Below are the code and all the weights of a small trained network. Each question names an input and a target symbol and asks about switching units off, where a switched-off unit gives its printed mean instead of its output.

import numpy as np


def w(rows, s, z=0):
    codes = np.array(rows[::2]) - 128.0
    scale = np.full(codes.shape[1], s)
    scale[-1] = z or s
    return codes * scale


def f(y):
    return np.maximum(y, 0)


def softmax(a):
    e = np.exp(a - a.max(-1, keepdims=True))
    return e / e.sum(-1, keepdims=True)


def log_softmax(a):
    a = a - a.max(-1, keepdims=True)
    return a - np.log(np.exp(a).sum(-1, keepdims=True))


def net(x, mask):
    ids = ['εζλξπψ'.index(c) for c in x.split()]
    T = len(ids)
    res = E[ids] + P[:T]
    r = res
    for j in range(2):
        rows = slice(4 * j, 4 * j + 4)
        q, k, v = (r @ M[0][rows].T for M in (Q, K, V))
        z = softmax(np.where(np.tri(T) > 0, q @ k.T / 4**0.5, -1e9)) @ v
        o = O[0][rows]
        res = res + np.where(mask[j], z, o[:, -1]) @ o[:, :-1]
    y = f(res @ A[0][:, :-1].T + A[0][:, -1])
    res = res + np.where(mask[2:14], y, B[0][:, -1]) @ B[0][:, :-1]
    return log_softmax(res[-1] @ U[:, :-1].T + U[:, -1])


Q, K, V, O, A, B = {}, {}, {}, {}, {}, {}
E = w([
[146,80,85,39],'ε',
[99,58,152,75],'ζ',
[166,86,83,169],'λ',
[225,98,106,102],'ξ',
[69,87,101,151],'π',
[134,111,4,142],'ψ',
],0.017)
P = w([
[123,246,129,90],'0',
[68,116,129,190],'1',
[72,106,153,193],'2',
[105,111,152,151],'3',
[109,101,152,170],'4',
[88,103,114,176],'5',
[118,99,134,145],'6',
[121,88,143,162],'7',
],0.011)
Q[0] = w([
[134,189,150,150],'H1',
[171,123,125,88],'H1',
[139,36,47,153],'H1',
[153,65,69,182],'H1',
[141,255,123,177],'H2',
[140,109,84,132],'H2',
[71,113,165,97],'H2',
[118,162,186,103],'H2',
],0.012)
K[0] = w([
[155,60,171,128],'H1',
[40,161,97,85],'H1',
[123,183,142,35],'H1',
[129,251,151,111],'H1',
[92,153,149,230],'H2',
[153,173,150,93],'H2',
[61,2,250,179],'H2',
[68,72,239,182],'H2',
],0.01)
V[0] = w([
[93,112,74,85],'H1',
[182,111,50,180],'H1',
[139,189,49,160],'H1',
[110,185,95,73],'H1',
[173,132,170,42],'H2',
[61,123,106,169],'H2',
[88,247,69,88],'H2',
[141,227,113,89],'H2',
],0.011)
O[0] = w([
[131,113,253,76,208],'H1',
[160,110,68,181,196],'H1',
[178,67,157,179,254],'H1',
[81,62,255,59,237],'H1',
[128,90,29,55,108],'H2',
[159,132,241,154,133],'H2',
[145,46,163,197,253],'H2',
[137,50,97,181,192],'H2',
],0.0088,0.0091)
A[0] = w([
[74,128,149,128,242],'N1',
[96,98,128,116,224],'N2',
[198,160,86,153,213],'N3',
[95,104,162,147,29],'N4',
[114,137,152,172,202],'N5',
[103,122,157,112,196],'N6',
[109,34,149,144,4],'N7',
[163,92,92,91,37],'N8',
[84,92,169,85,210],'N9',
[181,140,150,144,130],'N10',
[174,82,152,128,138],'N11',
[9,149,101,61,166],'N12',
],0.013,0.0046)
B[0] = w([
[121,202,146,122,148],'N1',
[111,144,183,83,170],'N2',
[107,161,14,255,138],'N3',
[110,65,196,124,171],'N4',
[110,191,121,168,168],'N5',
[65,215,108,47,151],'N6',
[193,122,92,79,255],'N7',
[53,123,121,115,146],'N8',
[85,234,118,96,181],'N9',
[104,153,115,200,154],'N10',
[94,125,76,145,216],'N11',
[186,190,158,119,142],'N12',
],0.0062,0.03)
U = w([
[67,125,161,44,235],'ε',
[69,216,177,119,172],'ζ',
[122,254,86,223,195],'λ',
[83,142,57,107,1],'ξ',
[20,197,201,199,236],'π',
[194,100,216,119,65],'ψ',
],0.0058,0.0028)

Each question gives the input, a string of symbols that net reads in full, and the target symbol t.
The units are the heads (4 rows each of Q, K, V and O) and the neurons (one row each of A and B). Each row of codes is followed by its name. A weight is (code - 128) times the scale printed after its matrix; where a second scale follows, it is the last column's (O, A, B and U).
mask holds one flag per unit, heads first, then neurons. A switched-off unit (its flag False) gives its mean, the last column of its rows in O or B, instead of its output. The means were averaged over made-up inputs and are rounded, as every weight is.
A unit's drop is (log p(t) with every unit on - log p(t) with that unit switched off) / (log p(t) with every unit on - log p(t) with every unit switched off).
The circuit of an input: a set's keep is (log p(t) with only the set's units on - log p(t) with every unit switched off) / (log p(t) with every unit on - log p(t) with every unit switched off). Starting from the 12 units with the biggest drops (on a tie, the unit counted first), units are removed one at a time, each time the one whose removal leaves the highest keep (on an exact tie, the one counted first), for as long as the keep stays at least 0.8.
circuit, biggest first: the units of the circuit, biggest drop first
k most important neurons: the k neurons with the biggest drops, biggest first
which heads matter: for each layer, one digit per head in row order, 1 if its drop is at least 0.15 and else 0, layers parted by /
drop when u is switched off: that unit's drop, to one decimal
input ξ π π ξ ψ, target ξ: circuit, biggest first -> H2
input π ζ ψ ψ ψ ε ψ λ, target π: circuit, biggest first -> H2, N7, H1
input ζ ψ λ ξ ε ψ, target ζ: circuit, biggest first -> H1, H2, N12
input π ψ λ ψ ξ, target π: circuit, biggest first -> H2, N7
input ψ λ π ψ ζ, target ζ: circuit, biggest first -> H2, N9
input π ψ ε ψ, target π: circuit, biggest first -> H2, N7
input ξ π ψ λ, target ξ: circuit, biggest first -> H2, H1
input λ ψ λ λ ψ, target λ: circuit, biggest first -> H1, N3
input ζ π ξ ψ ξ, target ζ: 2 most important neurons -> N7, N4
input π λ ψ ψ ψ λ, target π: which heads matter -> 01
input ψ ψ λ ξ λ λ, target ψ: which heads matter -> 11
input λ ζ ψ, target λ: which heads matter -> 10
input ε ζ ψ ζ ψ ψ ξ, target ε: drop when H2 is switched off -> 0.3
input ζ ψ ζ π ξ, target ζ: drop when N7 is switched off -> 0.2
input ξ π ζ, target ζ: drop when H2 is switched off -> 0.7
